Below is a small trained network, with its code and all its weights. Each question gives an input and a target symbol and asks what happens when units are switched off, that is, made to give their printed mean instead of their output.

import numpy as np


def w(rows, s, z=0):
    codes = np.array(rows[::2]) - 128.0
    scale = np.full(codes.shape[1], s)
    scale[-1] = z or s
    return codes * scale


def f(y):
    return np.maximum(y, 0)


def softmax(a):
    e = np.exp(a - a.max(-1, keepdims=True))
    return e / e.sum(-1, keepdims=True)


def log_softmax(a):
    a = a - a.max(-1, keepdims=True)
    return a - np.log(np.exp(a).sum(-1, keepdims=True))


def net(x, mask):
    ids = ['ΘΛΞΠΦΨΩαεζημσ'.index(c) for c in x.split()]
    T = len(ids)
    res = E[ids] + P[:T]
    u = 0
    for l in range(3):
        q, k, v = (res @ M[l].T for M in (Q, K, V))
        z = softmax(np.where(np.tri(T) > 0, q @ k.T / 4**0.5, -1e9)) @ v
        res = res + np.where(mask[u], z, O[l][:, -1]) @ O[l][:, :-1]
        u += 1
        y = f(res @ A[l][:, :-1].T + A[l][:, -1])
        res = res + np.where(mask[u : u + 4], y, B[l][:, -1]) @ B[l][:, :-1]
        u += 4
    return log_softmax(res[-1] @ U[:, :-1].T + U[:, -1])


Q, K, V, O, A, B = {}, {}, {}, {}, {}, {}
E = w([
[58,168,106,178,115,208],'Θ',
[164,70,78,169,239,133],'Λ',
[74,116,173,155,153,161],'Ξ',
[106,148,54,137,125,192],'Π',
[109,61,71,112,120,176],'Φ',
[95,180,170,41,223,73],'Ψ',
[87,145,167,117,114,94],'Ω',
[170,220,80,104,177,95],'α',
[155,202,158,178,132,1],'ε',
[160,75,102,75,142,134],'ζ',
[170,161,219,220,220,159],'η',
[149,147,122,102,126,156],'μ',
[139,98,158,107,84,151],'σ',
],0.01)
P = w([
[104,103,153,104,104,125],'0',
[203,147,83,147,129,141],'1',
[94,201,82,52,254,151],'2',
[95,95,181,77,94,149],'3',
[233,169,83,164,127,159],'4',
[39,158,41,121,214,89],'5',
[86,101,190,60,91,157],'6',
[225,174,82,183,121,155],'7',
[65,122,55,123,224,97],'8',
[89,118,208,28,108,177],'9',
[221,179,94,192,123,153],'10',
[53,90,53,149,211,100],'11',
],0.0075)
Q[0] = w([
[65,120,210,194,170,226],'0.h0',
[208,186,41,207,251,2],'0.h0',
[70,89,213,72,68,250],'0.h0',
[200,164,121,53,125,223],'0.h0',
],0.0053)
K[0] = w([
[107,94,249,173,147,205],'0.h0',
[245,179,86,232,214,50],'0.h0',
[36,69,185,71,42,231],'0.h0',
[122,93,210,3,183,165],'0.h0',
],0.0066)
V[0] = w([
[173,57,182,141,36,165],'0.h0',
[109,228,126,5,178,130],'0.h0',
[221,171,103,165,207,50],'0.h0',
[212,168,3,185,112,136],'0.h0',
],0.0049)
O[0] = w([
[109,41,192,215,43,170,16],'0.h0',
[147,239,186,16,138,98,253],'0.h0',
[132,221,53,191,145,82,194],'0.h0',
[253,139,48,149,91,14,116],'0.h0',
],0.0047,0.0016)
A[0] = w([
[119,172,79,96,250,38,252],'0.n0',
[137,18,254,87,123,92,204],'0.n1',
[83,152,164,106,9,192,168],'0.n2',
[134,63,96,64,44,133,210],'0.n3',
],0.0069,0.0037)
B[0] = w([
[25,119,140,175,149,146,254],'0.n0',
[117,2,236,111,98,60,174],'0.n1',
[124,207,165,72,42,220,162],'0.n2',
[199,171,143,75,85,183,156],'0.n3',
],0.0077,0.009)
Q[1] = w([
[167,55,177,255,201,80],'1.h0',
[148,226,64,170,38,110],'1.h0',
[196,164,72,242,204,158],'1.h0',
[87,197,171,150,65,223],'1.h0',
],0.0061)
K[1] = w([
[160,53,156,212,124,115],'1.h0',
[116,231,116,155,63,93],'1.h0',
[113,126,127,255,140,120],'1.h0',
[91,186,180,106,95,210],'1.h0',
],0.008)
V[1] = w([
[55,88,163,60,133,22],'1.h0',
[1,163,184,147,181,247],'1.h0',
[151,202,201,196,105,134],'1.h0',
[80,116,181,143,81,21],'1.h0',
],0.0059)
O[1] = w([
[129,108,218,75,194,63,165],'1.h0',
[81,192,162,136,174,189,254],'1.h0',
[175,152,232,210,70,203,148],'1.h0',
[106,99,255,142,123,53,147],'1.h0',
],0.007,0.0087)
A[1] = w([
[178,154,180,187,54,210,151],'1.n0',
[221,74,191,71,205,145,225],'1.n1',
[89,91,165,76,254,194,219],'1.n2',
[230,190,182,158,98,103,255],'1.n3',
],0.0076,0.0048)
B[1] = w([
[175,123,178,190,115,211,176],'1.n0',
[181,123,83,133,2,30,179],'1.n1',
[34,136,56,198,45,94,254],'1.n2',
[218,212,211,174,133,84,165],'1.n3',
],0.0072,0.016)
Q[2] = w([
[193,179,192,53,150,126],'2.h0',
[53,120,201,32,27,240],'2.h0',
[166,133,15,155,125,4],'2.h0',
[174,147,75,193,71,79],'2.h0',
],0.0045)
K[2] = w([
[183,183,199,98,54,94],'2.h0',
[102,104,149,3,5,199],'2.h0',
[193,98,68,178,198,71],'2.h0',
[107,166,106,178,162,34],'2.h0',
],0.0053)
V[2] = w([
[156,200,162,204,218,108],'2.h0',
[113,114,159,12,87,183],'2.h0',
[108,253,87,190,190,171],'2.h0',
[103,91,146,177,173,172],'2.h0',
],0.0046)
O[2] = w([
[136,133,180,235,127,89,143],'2.h0',
[136,148,145,2,118,151,36],'2.h0',
[153,157,122,209,195,90,255],'2.h0',
[86,126,170,158,187,137,151],'2.h0',
],0.005,0.0047)
A[2] = w([
[5,17,252,96,104,85,37],'2.n0',
[129,150,231,19,145,7,156],'2.n1',
[75,133,189,172,220,79,212],'2.n2',
[3,125,52,150,221,110,2],'2.n3',
],0.0057)
B[2] = w([
[193,31,101,162,242,203,201],'2.n0',
[101,220,104,74,255,59,172],'2.n1',
[134,113,24,81,99,143,249],'2.n2',
[167,81,230,37,84,139,233],'2.n3',
],0.008,0.014)
U = w([
[161,211,75,98,148,237,120],'Θ',
[133,61,16,171,229,159,248],'Λ',
[70,42,99,188,17,98,137],'Ξ',
[139,3,161,174,201,228,78],'Π',
[194,57,60,88,53,189,3],'Φ',
[2,190,61,121,43,88,201],'Ψ',
[123,185,227,85,228,112,170],'Ω',
[135,249,52,125,242,90,119],'α',
[149,95,225,236,58,8,69],'ε',
[211,109,75,79,89,40,121],'ζ',
[130,150,204,218,169,190,82],'η',
[200,89,212,120,104,130,116],'μ',
[186,200,196,114,13,82,160],'σ',
],0.0062,0.004)

Each question gives the input, a string of symbols that net reads in full, and the target symbol t.
The units are the heads (4 rows each of Q, K, V and O) and the neurons (one row each of A and B). Each row of codes is followed by its name. A weight is (code - 128) times the scale printed after its matrix; where a second scale follows, it is the last column's (O, A, B and U).
mask holds one flag per unit, layer by layer, with each layer's heads first. A switched-off unit (its flag False) gives its mean, the last column of its rows in O or B, instead of its output. The means were averaged over made-up inputs and are rounded, as every weight is.
A unit's drop is (log p(t) with every unit on - log p(t) with that unit switched off) / (log p(t) with every unit on - log p(t) with every unit switched off).
The circuit of an input: a set's keep is (log p(t) with only the set's units on - log p(t) with every unit switched off) / (log p(t) with every unit on - log p(t) with every unit switched off). Starting from the 12 units with the biggest drops (on a tie, the unit counted first), units are removed one at a time, each time the one whose removal leaves the highest keep (on an exact tie, the one counted first), for as long as the keep stays at least 0.8.
units of the circuit, in order: the units of the circuit, biggest drop first
top k neurons: the k neurons with the biggest drops, biggest first
k most important neurons of layer l: the k neurons of layer l with the biggest drops, biggest first
input Θ Π α Π Θ, target Θ: units of the circuit, in order -> 1.h0; 0.n1
input ζ η ε, target Ψ: 2 most important neurons of layer 0 -> 0.n0; 0.n1
input μ Ψ ζ Ω σ Φ η, target ε: units of the circuit, in order -> 1.n1; 0.n1; 0.h0; 1.h0
input Ξ ζ Π ε, target α: top 4 neurons -> 2.n1; 2.n3; 1.n2; 1.n0
input σ Λ ζ, target Ψ: units of the circuit, in order -> 2.n0; 1.n2
input ζ Λ Φ, target Ψ: units of the circuit, in order -> 2.n0
input Φ Φ Ξ, target Ψ: top 4 neurons -> 2.n0; 1.n2; 0.n1; 1.n0
input Π Ξ μ Φ σ, target σ: top 2 neurons -> 2.n0; 0.n0
input μ Θ α, target Ψ: top 3 neurons -> 0.n0; 1.n2; 2.n2
input Ξ ε μ Φ Ψ Ξ Ψ, target Λ: top 4 neurons -> 2.n0; 0.n1; 1.n2; 2.n1
input ε Π Φ μ Ξ μ Φ α Φ α α, target α: top 2 neurons -> 1.n2; 2.n3
input Ω Ξ Ω Ω Π σ η μ Φ α, target Ψ: units of the circuit, in order -> 2.n0; 2.n3
input ζ η μ Φ Θ, target Θ: top 2 neurons -> 1.n2; 0.n1
input Ψ ζ Θ, target Ψ: most important neuron of layer 0 -> 0.n1
input Λ Π η Ξ ε Φ Π α, target α: units of the circuit, in order -> 2.n3; 0.h0
input Ξ Ξ Ω Ξ Θ μ ζ μ Φ Ξ, target Π: units of the circuit, in order -> 2.n0; 0.h0
input Θ μ Ω, target Ψ: top 3 neurons -> 0.n1; 2.n0; 1.n2
input Ω Ω Θ Φ, target Φ: units of the circuit, in order -> 2.h0; 0.h0; 0.n3; 0.n0
input Ω η Ω Ψ Ω Ξ μ Λ Ψ, target Ξ: 3 most important neurons of layer 2 -> 2.n3; 2.n1; 2.n2
input ε ε α η Ψ Φ Ψ ε, target ε: units of the circuit, in order -> 2.h0; 1.n3
input σ Ω Ψ Ψ Ω, target Ψ: units of the circuit, in order -> 2.n0; 2.n3
input Ξ Ω Ω Φ, target Φ: top 2 neurons -> 0.n0; 0.n3
